Small tables with named rows and columns. After each table, cells are looked up by row and column.

Kebi =
	Mepul	Laleteb	Lofog	Vab
Pibe	-0.56	-0.39	0.55	-0.51
Foma	0.55	0.55	-0.73	0.54
Zoveka	0.56	0.54	-0.74	0.56
Papez	0.49	0.50	-0.65	0.51

Vab of Zoveka: 0.56
Mepul of Pibe: -0.56
Mepul of Papez: 0.49
Laleteb of Pibe: -0.39
Mepul of Zoveka: 0.56
Vab of Papez: 0.51
Vab of Foma: 0.54
Laleteb of Zoveka: 0.54
Lofog of Papez: -0.65
Laleteb of Foma: 0.55
Vab of Pibe: -0.51

Gesu:
|  | Kogo | Pipuril | Sosilig | Gogut | Defo | Zitasir | Zusod |
|---|---|---|---|---|---|---|---|
| Vibolo | 1768 | 1747 | 2434 | 9147 | 9221 | 2023 | 3131 |
| Sokilo | 1778 | 1798 | 2423 | 9211 | 8744 | 3862 | 9120 |
| Lop | 1853 | 1763 | 1845 | 9084 | 9019 | 1819 | 1961 |
| Remo | 1796 | 1900 | 1877 | 9054 | 9175 | 4448 | 7731 |
| Fomu | 9147 | 1893 | 1751 | 4387 | 1857 | 9036 | 9123 |

What is the Sosilig of Remo in Gesu?
1877
What is the Gogut of Fomu in Gesu?
4387
What is the Gogut of Lop in Gesu?
9084
What is the Kogo of Fomu in Gesu?
9147
What is the Defo of Fomu in Gesu?
1857
What is the Zitasir of Remo in Gesu?
4448
What is the Pipuril of Lop in Gesu?
1763
What is the Zusod of Remo in Gesu?
7731
What is the Zusod of Sokilo in Gesu?
9120
What is the Defo of Vibolo in Gesu?
9221
What is the Zusod of Vibolo in Gesu?
3131
What is the Gogut of Vibolo in Gesu?
9147
What is the Pipuril of Sokilo in Gesu?
1798
What is the Pipuril of Remo in Gesu?
1900
What is the Sosilig of Fomu in Gesu?
1751
What is the Kogo of Remo in Gesu?
1796
What is the Gogut of Sokilo in Gesu?
9211
What is the Gogut of Remo in Gesu?
9054
What is the Zitasir of Sokilo in Gesu?
3862

Zek
fields: Zegofu, Nale, Vizop, Piruk, Tafut, Kizik
Teg: [2.52, 6.67, 4.17, 7.47, 1.59, 8.01]
Zogagot: [9.17, 5.36, 6.11, 2.62, 8.15, 2.50]
Rega: [5.73, 6.67, 4.17, 2.62, 0.48, 4.69]

Rega, Piruk: 2.62
Zogagot, Nale: 5.36
Teg, Kizik: 8.01
Rega, Kizik: 4.69
Zogagot, Piruk: 2.62
Zogagot, Tafut: 8.15
Zogagot, Kizik: 2.50
Rega, Zegofu: 5.73
Rega, Tafut: 0.48
Teg, Nale: 6.67
Teg, Zegofu: 2.52
Teg, Tafut: 1.59
Zogagot, Zegofu: 9.17

Tofegof:
,Tebube,Bisibi,Ziv,Sivov,Kiga,Nemuma,Toreda,Vezod
Dusazu,200,225,197,176,151,165,154,146
Banege,164,182,191,156,188,179,112,130
Katenuv,181,72,140,80,131,122,148,132
Falikid,189,159,154,134,189,119,158,209
Vidu,139,116,189,127,127,147,144,152
Tafofeg,141,187,182,241,216,107,110,91
Ruke,90,157,166,161,173,143,136,45
Bil,142,133,127,106,105,186,109,197
Zetumuf,167,171,170,121,179,93,122,210

What is the Tebube of Ruke in Tofegof?
90
What is the Sivov of Vidu in Tofegof?
127
What is the Toreda of Bil in Tofegof?
109
What is the Vezod of Dusazu in Tofegof?
146
What is the Ziv of Dusazu in Tofegof?
197
What is the Ziv of Bil in Tofegof?
127
What is the Bisibi of Falikid in Tofegof?
159
What is the Vezod of Bil in Tofegof?
197
What is the Sivov of Falikid in Tofegof?
134
What is the Sivov of Tafofeg in Tofegof?
241
What is the Nemuma of Banege in Tofegof?
179
What is the Nemuma of Tafofeg in Tofegof?
107
What is the Toreda of Falikid in Tofegof?
158
What is the Toreda of Banege in Tofegof?
112
What is the Nemuma of Dusazu in Tofegof?
165
What is the Ziv of Vidu in Tofegof?
189
What is the Bisibi of Tafofeg in Tofegof?
187

Table Mim
         Sapev   Fepa  Dodifer  Bifigeb    Nul    Gek  Robog  Dafus  Pegike
Zikirat  -0.42   0.72     0.05    -0.50   0.63  -0.68  -0.02   0.26    0.03
Gininin   0.27  -0.48    -0.95     0.00  -0.40  -0.01   0.19   0.52   -0.34
Dup      -0.19   0.75     0.56    -0.71   0.03  -0.13  -0.77  -0.23    0.02
Dat      -0.27   0.66    -0.08    -0.34  -0.27  -0.11  -0.32  -0.17   -0.24
Faka     -0.19   0.21     0.14    -0.20   0.19  -0.23  -0.17  -0.04    0.04
Dezip     0.17   0.26     0.07    -0.28  -0.53   0.25  -0.25  -0.27   -0.21
Puvi     -0.09  -0.55     0.30     0.06   0.17  -0.02   0.11  -0.65    0.16

Robog of Dup: -0.77
Dafus of Faka: -0.04
Dodifer of Puvi: 0.30
Sapev of Zikirat: -0.42
Pegike of Gininin: -0.34
Robog of Faka: -0.17
Nul of Zikirat: 0.63
Sapev of Dezip: 0.17
Gek of Dezip: 0.25
Sapev of Dat: -0.27
Fepa of Dezip: 0.26
Pegike of Dezip: -0.21
Dafus of Zikirat: 0.26
Pegike of Puvi: 0.16

Bilitut =
         Mafebon  Visu  Zub  Minivin  Pup
Zem           55    55   89       17   64
Sigedav       73    81   83       30   10
Kub           81    11   32       30   14
Zakotub       69    16   77       27   52
Nin           73    76   25       54   18
Pirino        78    17   19        8   75
Zigel         76     5   55       83   80
Losazi        76    43   68       42   18
Gatav          4    24   56       65   31
Pilu          26    41   77       16   75

What is the Visu of Kub in Bilitut? 11
What is the Minivin of Zigel in Bilitut? 83
What is the Pup of Kub in Bilitut? 14
What is the Visu of Zigel in Bilitut? 5
What is the Mafebon of Zem in Bilitut? 55
What is the Mafebon of Nin in Bilitut? 73
What is the Pup of Losazi in Bilitut? 18
What is the Mafebon of Sigedav in Bilitut? 73
What is the Visu of Pirino in Bilitut? 17
Row with the largest Pup: Zigel

Table Nik
,Dusake,Las,Vusotib,Nemi,Bel,Fali
Vos,47,128,115,120,105,145
Mok,103,218,125,107,129,137
Muzuze,94,60,24,173,110,20

Dusake of Mok = 103
Vusotib of Vos = 115
Fali of Muzuze = 20
Bel of Vos = 105
Nemi of Muzuze = 173
Dusake of Muzuze = 94
Nemi of Vos = 120
Las of Mok = 218
Fali of Vos = 145

Mamer
|  | Tusu | Temis | Dop | Zin | Zegemov | Vasi |
|---|---|---|---|---|---|---|
| Kulakul | 12.83 | -62.59 | -33.72 | -14.45 | -19.71 | -9.59 |
| Nadovan | -70.23 | -10.27 | -59.49 | -31.34 | -41.48 | -47.06 |
| Nuz | -7.18 | -46.33 | 82.01 | -65.60 | -39.27 | -50.17 |
| Fesus | -17.87 | -48.15 | -58.22 | 85.93 | -37.35 | -59.74 |

Kulakul, Temis -> -62.59
Fesus, Vasi -> -59.74
Nadovan, Vasi -> -47.06
Fesus, Temis -> -48.15
Kulakul, Dop -> -33.72
Nadovan, Zin -> -31.34
Nadovan, Temis -> -10.27
Nadovan, Zegemov -> -41.48
Nuz, Zegemov -> -39.27
Fesus, Zegemov -> -37.35
Nuz, Dop -> 82.01
Fesus, Zin -> 85.93
Nuz, Temis -> -46.33
Nadovan, Tusu -> -70.23

Table Fibe
	Pem	Fiv	Nekot	Gofom	Gusam	Veluvu
Sozer	66.011	28.151	52.289	75.969	40.373	66.632
Fek	75.422	16.832	63.438	68.672	44.581	55.314
Zokadon	76.934	16.453	63.881	61.533	51.113	66.173
Biba	72.051	8.800	67.807	73.863	60.080	51.608
Deg	72.700	11.167	65.607	70.230	43.450	48.057
Bif	76.363	29.149	53.159	62.645	36.620	45.285
Keloka	74.661	10.658	63.135	68.932	41.196	35.443
Lokigez	70.653	35.488	58.162	69.442	45.635	64.236

What is the Veluvu of Zokadon in Fibe?
66.173
What is the Nekot of Bif in Fibe?
53.159
What is the Pem of Lokigez in Fibe?
70.653
What is the Gusam of Keloka in Fibe?
41.196
What is the Veluvu of Sozer in Fibe?
66.632
What is the Nekot of Lokigez in Fibe?
58.162
What is the Pem of Sozer in Fibe?
66.011
What is the Pem of Keloka in Fibe?
74.661
What is the Pem of Deg in Fibe?
72.700
What is the Gofom of Deg in Fibe?
70.230
What is the Gusam of Fek in Fibe?
44.581
What is the Gusam of Lokigez in Fibe?
45.635
What is the Gofom of Lokigez in Fibe?
69.442
What is the Nekot of Zokadon in Fibe?
63.881
Which row has the largest Nekot? Biba

Kugu:
|  | Zago | Tikoza | Dadabuz | Zin |
|---|---|---|---|---|
| Pavisif | 30.1 | 31.0 | 76.9 | 66.8 |
| Loti | 45.6 | 27.7 | 42.0 | 36.4 |
| Vum | 34.3 | 38.1 | 28.0 | 67.5 |
| Tokodu | 37.8 | 48.4 | 2.5 | 43.6 |
| Radep | 48.7 | 42.1 | 32.0 | 37.0 |
| Gad | 44.7 | 49.0 | 61.8 | 39.5 |
| Tekigev | 31.0 | 33.5 | 48.7 | 46.0 |
| Bip | 38.7 | 34.1 | 56.4 | 39.9 |
| Dasemo | 38.6 | 37.3 | 29.4 | 28.0 |
| Tifi | 24.0 | 26.8 | 46.5 | 34.6 |
| Dori | 48.3 | 32.4 | 48.2 | 24.8 |
| Gul | 32.0 | 35.4 | 83.3 | 46.8 |

What is the Tikoza of Tekigev in Kugu?
33.5
What is the Zin of Vum in Kugu?
67.5
What is the Dadabuz of Tifi in Kugu?
46.5
What is the Zago of Tekigev in Kugu?
31.0
What is the Dadabuz of Vum in Kugu?
28.0
What is the Zago of Dasemo in Kugu?
38.6
What is the Dadabuz of Dasemo in Kugu?
29.4
What is the Zin of Radep in Kugu?
37.0
What is the Tikoza of Vum in Kugu?
38.1
What is the Tikoza of Gad in Kugu?
49.0
What is the Zin of Dori in Kugu?
24.8
What is the Dadabuz of Radep in Kugu?
32.0
What is the Dadabuz of Gul in Kugu?
83.3
What is the Zago of Tokodu in Kugu?
37.8

